Below are the code and all the weights of a small trained network. Each question names an input and a target symbol and asks about switching units off, where a switched-off unit gives its printed mean instead of its output.

import numpy as np


def w(rows, s, z=0):
    codes = np.array(rows[::2]) - 128.0
    scale = np.full(codes.shape[1], s)
    scale[-1] = z or s
    return codes * scale


def norm(h):
    return h / np.sqrt((h * h).mean(-1, keepdims=True) + 1e-5)


def f(y):
    return np.maximum(y, 0)


def softmax(a):
    e = np.exp(a - a.max(-1, keepdims=True))
    return e / e.sum(-1, keepdims=True)


def log_softmax(a):
    a = a - a.max(-1, keepdims=True)
    return a - np.log(np.exp(a).sum(-1, keepdims=True))


def net(x, mask):
    ids = ['ΠΦαβγηθτ'.index(c) for c in x.split()]
    T = len(ids)
    res = E[ids] + P[:T]
    u = 0
    for l in range(2):
        q, k, v = (norm(res) @ M[l].T for M in (Q, K, V))
        z = softmax(np.where(np.tri(T) > 0, q @ k.T / 4**0.5, -1e9)) @ v
        res = res + np.where(mask[u], z, O[l][:, -1]) @ O[l][:, :-1]
        u += 1
        y = f(norm(res) @ A[l][:, :-1].T + A[l][:, -1])
        res = res + np.where(mask[u : u + 4], y, B[l][:, -1]) @ B[l][:, :-1]
        u += 4
    return log_softmax(norm(res)[-1] @ U[:, :-1].T + U[:, -1])


Q, K, V, O, A, B = {}, {}, {}, {}, {}, {}
E = w([
[215,151,99,118,111,4,139,154,209,88],'Π',
[97,157,97,145,193,59,147,112,67,86],'Φ',
[74,143,72,163,101,237,106,151,105,67],'α',
[161,215,218,66,54,221,194,160,81,90],'β',
[108,167,172,169,156,146,103,157,148,35],'γ',
[87,169,65,72,144,94,61,125,103,176],'η',
[163,72,167,67,190,229,160,84,204,204],'θ',
[124,119,136,181,29,158,77,153,187,111],'τ',
],0.018)
P = w([
[167,152,103,141,164,181,247,160,180,82],'0',
[190,35,134,164,200,141,138,164,113,145],'1',
[244,111,166,144,188,163,108,76,87,126],'2',
[125,34,116,78,122,111,110,68,142,60],'3',
[64,130,88,124,141,120,243,36,213,136],'4',
[110,138,107,136,118,89,168,140,117,90],'5',
[241,63,135,144,171,102,70,165,61,82],'6',
[233,169,139,165,166,90,121,2,89,113],'7',
[132,132,117,137,138,76,149,20,135,99],'8',
],0.0082)
Q[0] = w([
[167,19,146,103,189,169,142,100,149,165],'0.h0',
[6,177,125,112,86,103,200,89,200,120],'0.h0',
[155,238,95,208,132,137,135,122,135,174],'0.h0',
[107,107,126,121,140,122,147,241,104,149],'0.h0',
],0.022)
K[0] = w([
[149,173,157,183,211,189,166,115,186,241],'0.h0',
[254,86,147,116,141,138,21,133,27,86],'0.h0',
[102,244,138,112,48,113,116,91,97,74],'0.h0',
[105,76,144,84,121,155,151,15,154,117],'0.h0',
],0.019)
V[0] = w([
[126,12,122,189,209,151,199,91,112,86],'0.h0',
[129,115,211,114,135,66,146,152,62,173],'0.h0',
[63,164,218,66,212,176,35,162,177,110],'0.h0',
[128,85,254,227,53,99,169,106,117,99],'0.h0',
],0.0098)
O[0] = w([
[185,179,179,217,133,101,154,65,49,172,254],'0.h0',
[158,138,79,156,151,155,131,224,150,158,56],'0.h0',
[255,121,77,66,113,213,69,66,150,51,117],'0.h0',
[127,159,246,86,189,180,182,158,157,142,106],'0.h0',
],0.0082,0.0087)
A[0] = w([
[175,98,197,109,7,176,101,139,152,217,148],'0.n0',
[124,130,162,185,119,145,123,146,180,47,55],'0.n1',
[116,163,75,61,150,134,37,142,90,231,8],'0.n2',
[107,109,117,134,97,206,139,120,53,129,68],'0.n3',
],0.017,0.0017)
B[0] = w([
[55,111,114,192,156,82,252,96,137,164,219],'0.n0',
[141,145,155,197,138,73,128,76,119,142,254],'0.n1',
[107,186,111,86,52,156,90,123,141,202,147],'0.n2',
[129,166,141,82,214,91,121,129,169,179,244],'0.n3',
],0.014,0.0063)
Q[1] = w([
[160,50,160,117,66,118,164,176,212,77],'1.h0',
[124,58,116,178,99,252,160,174,63,86],'1.h0',
[186,167,139,98,36,112,111,134,146,125],'1.h0',
[133,102,84,44,118,157,176,161,77,203],'1.h0',
],0.017)
K[1] = w([
[188,133,203,158,125,30,174,119,200,139],'1.h0',
[145,85,211,188,250,160,210,148,93,70],'1.h0',
[176,113,118,109,146,55,69,186,155,59],'1.h0',
[147,75,3,104,198,81,186,91,146,117],'1.h0',
],0.014)
V[1] = w([
[43,135,43,112,201,216,191,93,38,133],'1.h0',
[39,182,151,150,108,223,16,133,102,110],'1.h0',
[121,55,116,137,32,185,96,127,151,155],'1.h0',
[166,165,80,12,65,31,179,144,150,201],'1.h0',
],0.011)
O[1] = w([
[75,73,163,92,127,208,97,92,83,137,162],'1.h0',
[87,150,133,208,246,163,235,87,115,140,73],'1.h0',
[141,172,115,210,202,106,148,40,88,142,4],'1.h0',
[254,132,162,75,180,70,163,144,67,132,125],'1.h0',
],0.0093,0.014)
A[1] = w([
[179,156,115,165,141,173,150,174,96,153,4],'1.n0',
[87,84,58,93,106,141,123,161,62,2,123],'1.n1',
[107,120,101,116,184,177,69,154,170,124,45],'1.n2',
[127,121,134,171,169,124,120,151,146,56,175],'1.n3',
],0.039,0.0041)
B[1] = w([
[94,49,129,165,75,105,119,133,196,79,140],'1.n0',
[95,33,6,126,163,165,220,147,71,17,254],'1.n1',
[93,90,128,136,244,81,70,141,124,185,173],'1.n2',
[126,162,81,73,97,206,77,181,142,189,159],'1.n3',
],0.02,0.024)
U = w([
[214,153,102,128,102,38,94,144,117,117,165],'Π',
[137,174,71,148,95,189,100,165,158,179,171],'Φ',
[129,101,64,121,127,133,143,141,58,95,245],'α',
[166,204,97,138,122,93,112,61,2,165,108],'β',
[216,53,151,120,109,184,97,58,135,159,47],'γ',
[92,132,94,119,194,63,83,154,113,202,4],'η',
[133,177,196,69,137,144,203,173,76,166,110],'θ',
[95,82,149,235,67,84,117,132,158,141,26],'τ',
],0.0091,0.0018)

Each question gives the input, a string of symbols that net reads in full, and the target symbol t.
The units are the heads (4 rows each of Q, K, V and O) and the neurons (one row each of A and B). Each row of codes is followed by its name. A weight is (code - 128) times the scale printed after its matrix; where a second scale follows, it is the last column's (O, A, B and U).
mask holds one flag per unit, layer by layer, with each layer's heads first. A switched-off unit (its flag False) gives its mean, the last column of its rows in O or B, instead of its output. The means were averaged over made-up inputs and are rounded, as every weight is.
A unit's drop is (log p(t) with every unit on - log p(t) with that unit switched off) / (log p(t) with every unit on - log p(t) with every unit switched off).
The circuit of an input: a set's keep is (log p(t) with only the set's units on - log p(t) with every unit switched off) / (log p(t) with every unit on - log p(t) with every unit switched off). Starting from all 10 units, units are removed one at a time, each time the one whose removal leaves the highest keep (on an exact tie, the one counted first), for as long as the keep stays at least 0.8.
units of the circuit, in order: the units of the circuit, biggest drop first
most important unit: the unit with the biggest drop
top k neurons: the k neurons with the biggest drops, biggest first
k most important neurons of layer l: the k neurons of layer l with the biggest drops, biggest first
input Φ Φ Φ θ Π η Φ, target η: most important unit	1.h0
input Φ γ τ η Φ, target θ: top 3 neurons	[0.n2, 1.n1, 1.n2]
input Φ Φ Π α Π η α α Φ, target β: units of the circuit, in order	[1.h0, 1.n1, 0.h0]
input Φ η Π Π Φ θ θ, target τ: top 3 neurons	[0.n2, 1.n0, 1.n1]
input Φ Φ Φ Π Φ α, target η: units of the circuit, in order	[0.n3, 1.n1]
input α η τ β θ α, target Φ: 2 most important neurons of layer 1	[1.n3, 1.n1]
input θ γ Φ Φ η, target τ: top 4 neurons	[1.n0, 0.n2, 1.n1, 0.n3]
input Φ γ η Φ, target γ: top 3 neurons	[0.n2, 1.n1, 1.n0]
input τ Φ Φ η, target τ: top 2 neurons	[1.n0, 1.n1]
input β γ α γ, target Φ: units of the circuit, in order	[1.n3, 0.n0, 1.h0, 1.n1]
input η Φ Φ α Φ β, target β: units of the circuit, in order	[1.h0, 0.h0, 1.n1]
input β γ γ θ θ α η, target Π: 3 most important neurons of layer 1	[1.n1, 1.n0, 1.n2]
input Π Π β, target θ: top 2 neurons	[1.n1, 0.n0]
input γ τ Φ Π, target Π: units of the circuit, in order	[1.n1, 1.h0]
input Φ τ Φ τ Φ Φ γ Φ η, target γ: most important unit	0.h0
input θ η α Φ θ Φ Φ, target Π: top 2 neurons	[1.n1, 0.n2]
input θ γ γ α Φ γ Φ γ, target Φ: units of the circuit, in order	[1.n3, 1.n1]
input Φ η Π, target τ: top 2 neurons	[1.n0, 1.n1]
input Φ η α Φ Φ γ Φ α, target γ: top 2 neurons	[1.n1, 1.n0]
input α Φ η Φ Π Π Φ, target η: top 2 neurons	[0.n2, 1.n1]
input Φ Φ θ, target γ: top 3 neurons	[1.n1, 0.n0, 1.n2]
input Φ α θ β τ α η Φ, target β: units of the circuit, in order	[1.n1, 1.n2]
input Φ Φ Φ α γ γ η, target γ: 3 most important neurons of layer 0	[0.n2, 0.n1, 0.n3]
input τ τ Φ Π η θ Φ Φ Φ, target τ: most important neuron of layer 0	[0.n3]
input Φ Φ τ Π Π α η, target η: top 3 neurons	[1.n1, 1.n0, 0.n1]
input γ α Φ η Φ Π τ α Φ, target θ: 3 most important neurons of layer 1	[1.n1, 1.n2, 1.n3]
input θ γ Φ α Π η, target β: most important neuron of layer 0	[0.n2]
input Φ γ β θ, target γ: top 2 neurons	[1.n1, 1.n2]
input θ β Φ η Φ α γ, target τ: top 3 neurons	[1.n0, 1.n1, 0.n2]
